Below are the code and all the weights of a small trained network. Each question names an input and a class and asks about switching units off, where a switched-off unit gives its printed mean instead of its output.

import numpy as np


def w(rows, s, z=0):
    codes = np.array(rows[::2]) - 128.0
    scale = np.full(codes.shape[1], s)
    scale[-1] = z or s
    return codes * scale


def norm(h):
    return h / np.sqrt((h * h).mean(-1, keepdims=True) + 1e-5)


def f(y):
    return np.maximum(y, 0)


def log_softmax(a):
    a = a - a.max(-1, keepdims=True)
    return a - np.log(np.exp(a).sum(-1, keepdims=True))


def net(x, mask):
    res = np.array(x, float).reshape(1, 4) / 4 @ E
    u = 0
    for l in range(2):
        y = f(norm(res) @ A[l][:, :-1].T + A[l][:, -1])
        res = res + np.where(mask[u : u + 13], y, B[l][:, -1]) @ B[l][:, :-1]
        u += 13
    return log_softmax(norm(res)[-1] @ U[:, :-1].T + U[:, -1])


A, B = {}, {}
E = w([
[138,224,87,43,180],'x0',
[93,159,79,76,49],'x1',
[127,127,128,128,128],'x2',
[142,56,2,178,160],'x3',
],0.006)
A[0] = w([
[115,24,5,175,210,88],'0.n1',
[167,131,42,76,53,126],'0.n2',
[119,56,51,202,125,85],'0.n3',
[100,177,71,101,206,78],'0.n4',
[188,126,193,207,255,98],'0.n5',
[89,146,80,180,5,129],'0.n6',
[123,59,120,173,93,24],'0.n7',
[127,161,179,122,157,101],'0.n8',
[195,116,94,156,125,77],'0.n9',
[55,187,168,71,176,86],'0.n10',
[98,79,239,149,92,143],'0.n11',
[176,165,163,132,97,3],'0.n12',
[98,201,132,152,44,131],'0.n13',
],0.0077,0.0037)
B[0] = w([
[80,174,161,202,138,255],'0.n1',
[81,67,122,124,209,194],'0.n2',
[114,167,107,121,102,211],'0.n3',
[239,132,114,116,118,176],'0.n4',
[55,41,177,2,184,199],'0.n5',
[109,53,182,126,161,196],'0.n6',
[183,109,113,150,100,160],'0.n7',
[139,173,137,138,138,161],'0.n8',
[102,146,114,146,169,152],'0.n9',
[146,120,146,206,118,178],'0.n10',
[196,148,137,162,76,202],'0.n11',
[119,216,184,111,103,134],'0.n12',
[76,105,157,71,196,177],'0.n13',
],0.0083,0.0073)
A[1] = w([
[119,103,30,199,197,129],'1.n1',
[135,138,81,154,196,116],'1.n2',
[128,96,167,182,155,26],'1.n3',
[201,213,87,95,147,52],'1.n4',
[60,79,76,30,94,126],'1.n5',
[150,152,243,110,121,167],'1.n6',
[180,176,141,145,85,65],'1.n7',
[46,135,155,197,62,49],'1.n8',
[134,56,165,126,147,143],'1.n9',
[159,97,116,191,28,55],'1.n10',
[97,149,54,139,140,172],'1.n11',
[103,128,171,191,97,254],'1.n12',
[254,197,103,81,201,101],'1.n13',
],0.0098,0.0028)
B[1] = w([
[83,161,140,126,104,246],'1.n1',
[109,197,111,138,55,193],'1.n2',
[161,136,91,96,92,174],'1.n3',
[205,84,133,130,66,162],'1.n4',
[130,39,212,96,249,166],'1.n5',
[39,133,1,236,117,254],'1.n6',
[70,132,159,112,255,145],'1.n7',
[176,76,123,115,135,191],'1.n8',
[177,112,124,21,162,204],'1.n9',
[248,158,130,47,113,160],'1.n10',
[120,158,203,167,91,182],'1.n11',
[139,236,109,84,148,228],'1.n12',
[194,55,141,127,70,198],'1.n13',
],0.0073)
U = w([
[77,203,100,184,110,252],'0',
[95,60,170,61,201,112],'1',
[253,115,117,98,78,17],'2',
],0.025,0.0018)

Each question gives the input, the list of numbers given to net, and the class t.
The units are the neurons (one row each of A and B). Each row of codes is followed by its name. A weight is (code - 128) times the scale printed after its matrix; where a second scale follows, it is the last column's (A, B and U).
mask holds one flag per neuron, layer by layer. A switched-off neuron (its flag False) gives its mean, the last column of its row in B, instead of its output. The means were averaged over made-up inputs and are rounded, as every weight is.
A unit's drop is (log p(t) with every unit on - log p(t) with that unit switched off) / (log p(t) with every unit on - log p(t) with every unit switched off).
The circuit of an input: a set's keep is (log p(t) with only the set's units on - log p(t) with every unit switched off) / (log p(t) with every unit on - log p(t) with every unit switched off). Starting from the 12 units with the biggest drops (on a tie, the unit counted first), units are removed one at a time, each time the one whose removal leaves the highest keep (on an exact tie, the one counted first), for as long as the keep stays at least 0.8.
units of the circuit, in order: the units of the circuit, biggest drop first
most important unit: the unit with the biggest drop
top k neurons: the k neurons with the biggest drops, biggest first
top k neurons in layer l: the k neurons of layer l with the biggest drops, biggest first
drop of u: that unit's drop, to one decimal
input [8,6,3,6], class 2: top 4 neurons => [0.n4; 0.n5; 1.n13; 1.n6]
input [6,-5,5,-5], class 2: top 2 neurons in layer 1 => [1.n13; 1.n1]
input [8,3,-7,5], class 2: units of the circuit, in order => [0.n4]
input [1,-6,-4,6], class 0: top 2 neurons => [0.n1; 0.n6]
input [8,3,-7,-5], class 2: top 2 neurons => [0.n1; 1.n13]
input [-5,-8,8,8], class 0: top 3 neurons => [0.n1; 0.n6; 0.n3]
input [-7,7,-2,-1], class 1: top 2 neurons in layer 0 => [0.n13; 0.n6]
input [1,7,6,6], class 1: top 3 neurons in layer 0 => [0.n2; 0.n6; 0.n11]
input [3,3,-1,-1], class 1: top 2 neurons => [0.n13; 0.n1]
input [-5,-7,0,-8], class 0: top 3 neurons => [1.n6; 0.n11; 0.n6]
input [-8,5,3,-6], class 2: top 4 neurons => [0.n11; 0.n5; 1.n10; 0.n1]
input [-7,-4,-6,-7], class 0: top 2 neurons in layer 1 => [1.n6; 1.n13]
input [6,7,-3,6], class 1: top 3 neurons => [0.n2; 1.n5; 1.n6]
input [5,5,6,3], class 1: top 2 neurons in layer 0 => [0.n2; 0.n11]
input [-6,-6,-5,7], class 0: most important unit => 0.n1
input [4,3,2,-2], class 2: top 2 neurons => [0.n1; 0.n5]
input [-8,-1,4,5], class 2: top 2 neurons => [1.n10; 1.n6]
input [-2,-5,2,-5], class 0: top 4 neurons in layer 0 => [0.n11; 0.n6; 0.n2; 0.n13]
input [3,-7,-5,-8], class 0: drop of 1.n6 => 2.1
input [4,-7,4,8], class 0: top neuron in layer 1 => [1.n2]
